[[132 136 126 135 138 133 130 131]
 [138 131 132 135 134 138 122 125]
 [123 118 129 120 121 122 130 121]
 [137 112 123 126 119 155 116 115]
 [127 129 124 132 122 132 127 130]
 [124 116 132 116 123 127 128 121]
 [135 127 132 132 127 136 123 128]
 [143 136 135 137 140 134 121 133]
 [135 128 123 134 129 139 123 126]]
->
[[131 125 121 115 130 121 128 133 126]
 [130 122 130 116 127 128 123 121 123]
 [133 138 122 155 132 127 136 134 139]
 [138 134 121 119 122 123 127 140 129]
 [135 135 120 126 132 116 132 137 134]
 [126 132 129 123 124 132 132 135 123]
 [136 131 118 112 129 116 127 136 128]
 [132 138 123 137 127 124 135 143 135]]

[[141 126 134 140 130 124 135 142]
 [124 123 117 133 123 133 128 136]
 [133 137 142 126 134 118 124 114]
 [128 114 113 138 122 139 133 150]]
->
[[142 136 114 150]
 [135 128 124 133]
 [124 133 118 139]
 [130 123 134 122]
 [140 133 126 138]
 [134 117 142 113]
 [126 123 137 114]
 [141 124 133 128]]

[[116 121 132 109 129 152]
 [119 117 132 107 129 150]
 [119 139 118 111 122 150]
 [119 117 132 107 129 150]
 [136 120 118 102 120 137]
 [116 121 132 109 129 153]
 [119 117 132 107 129 150]
 [134 116 127 102 125 139]]
->
[[152 150 150 150 137 153 150 139]
 [129 129 122 129 120 129 129 125]
 [109 107 111 107 102 109 107 102]
 [132 132 118 132 118 132 132 127]
 [121 117 139 117 120 121 117 116]
 [116 119 119 119 136 116 119 134]]

[[139 148]
 [127 154]
 [125 116]]
->
[[148 154 116]
 [139 127 125]]

[[123 146 149 136 130 119 134 127 129 119 142 133]
 [125 143 145 133 144 119 136 120 138 120 146 131]
 [121 146 144 140 127 119 134 134 122 123 126 132]]
->
[[133 131 132]
 [142 146 126]
 [119 120 123]
 [129 138 122]
 [127 120 134]
 [134 136 134]
 [119 119 119]
 [130 144 127]
 [136 133 140]
 [149 145 144]
 [146 143 146]
 [123 125 121]]

[[116 110 111 140 116 116 141 111 134 123 105 132 130]
 [118 112 111 140 116 116 141 110 135 124 104 132 129]]
->
[[130 129]
 [132 132]
 [105 104]
 [123 124]
 [134 135]
 [111 110]
 [141 141]
 [116 116]
 [116 116]
 [140 140]
 [111 111]
 [110 112]
 [116 118]]

[[101 123 103 136 151 151 122 125 128 142 112 129 131 115]
 [119 121 119 126 150 111 123 101 123 125 132  98 149 123]]
->
[[115 123]
 [131 149]
 [129  98]
 [112 132]
 [142 125]
 [128 123]
 [125 101]
 [122 123]
 [151 111]
 [151 150]
 [136 126]
 [103 119]
 [123 121]
 [101 119]]
---
[[117 127 122 103 127 131 121 137 154 116 117 147 140 114 142 128]
 [135 128 129 145 128 119 128 126 121 130 128 128 129 137 123 127]
 [126 127 123 124 127 132 122 132 140 118 117 140 137 126 134 127]]
->
[[135 128 129 145 128 119 128 126 121 130 128 128 129 137 123 127]
 [126 127 123 124 127 132 122 132 140 118 117 140 137 126 134 127]
 [117 127 122 103 127 131 121 137 154 116 117 147 140 114 142 128]]

[[124 134 128 133 122 121 147 135 126]
 [142 118 118 129 138 129 112 125 140]
 [124 136 109 121 129 114 140 133 126]
 [125 124 151 127 131 108 131 120 131]]
->
[[125 124 151 127 131 108 131 120 131]
 [124 134 128 133 122 121 147 135 126]
 [142 118 118 129 138 129 112 125 140]
 [124 136 109 121 129 114 140 133 126]]

[[123 127 122 132 128 129 133 134 129 130]
 [110 127 128 134 128 131 136 138 129 129]
 [150 127 134 131 122 112 133 132 123 128]]
->
[[150 127 134 131 122 112 133 132 123 128]
 [110 127 128 134 128 131 136 138 129 129]
 [123 127 122 132 128 129 133 134 129 130]]

[[135 117 116 145 134 134 118 141 136 129 118]
 [131 119 131 135 135 134 119 137 133 124 119]
 [130 115 118 146 130 135 124 144 135 123 115]
 [127 112 110 154 125 138 125 152 137 123 116]
 [129 124 144 131 128 127 123 134 138 131 122]]
->
[[129 124 144 131 128 127 123 134 138 131 122]
 [131 119 131 135 135 134 119 137 133 124 119]
 [130 115 118 146 130 135 124 144 135 123 115]
 [135 117 116 145 134 134 118 141 136 129 118]
 [127 112 110 154 125 138 125 152 137 123 116]]

[[128 136 121 127 118 137 125 120 143 144 121 124 124 123 127]
 [128 137 151 127 117 137 119 102 145 144 113 120 141 113 127]]
->
[[128 137 151 127 117 137 119 102 145 144 113 120 141 113 127]
 [128 136 121 127 118 137 125 120 143 144 121 124 124 123 127]]

[[126 131 128 138 131 128 125 128]
 [135 134 124 125 114 111 114 124]
 [134 143 143 151 143 140 140 147]
 [122 123 114 118 108 105 109 121]
 [120 121 113 118 108 106 107 114]
 [123 127 121 128 120 117 118 125]
 [134 130 120 128 128 136 147 156]
 [121 134 135 142 127 117 111 115]]
->
[[134 143 143 151 143 140 140 147]
 [121 134 135 142 127 117 111 115]
 [126 131 128 138 131 128 125 128]
 [135 134 124 125 114 111 114 124]
 [123 127 121 128 120 117 118 125]
 [134 130 120 128 128 136 147 156]
 [122 123 114 118 108 105 109 121]
 [120 121 113 118 108 106 107 114]]

[[117 139 144 141 140]
 [115 143 136 119 136]
 [113 133 122 129 121]
 [141 124 121 127 142]
 [119 118 124 106 144]]
->
[[117 139 144 141 140]
 [115 143 136 119 136]
 [119 118 124 106 144]
 [113 133 122 129 121]
 [141 124 121 127 142]]
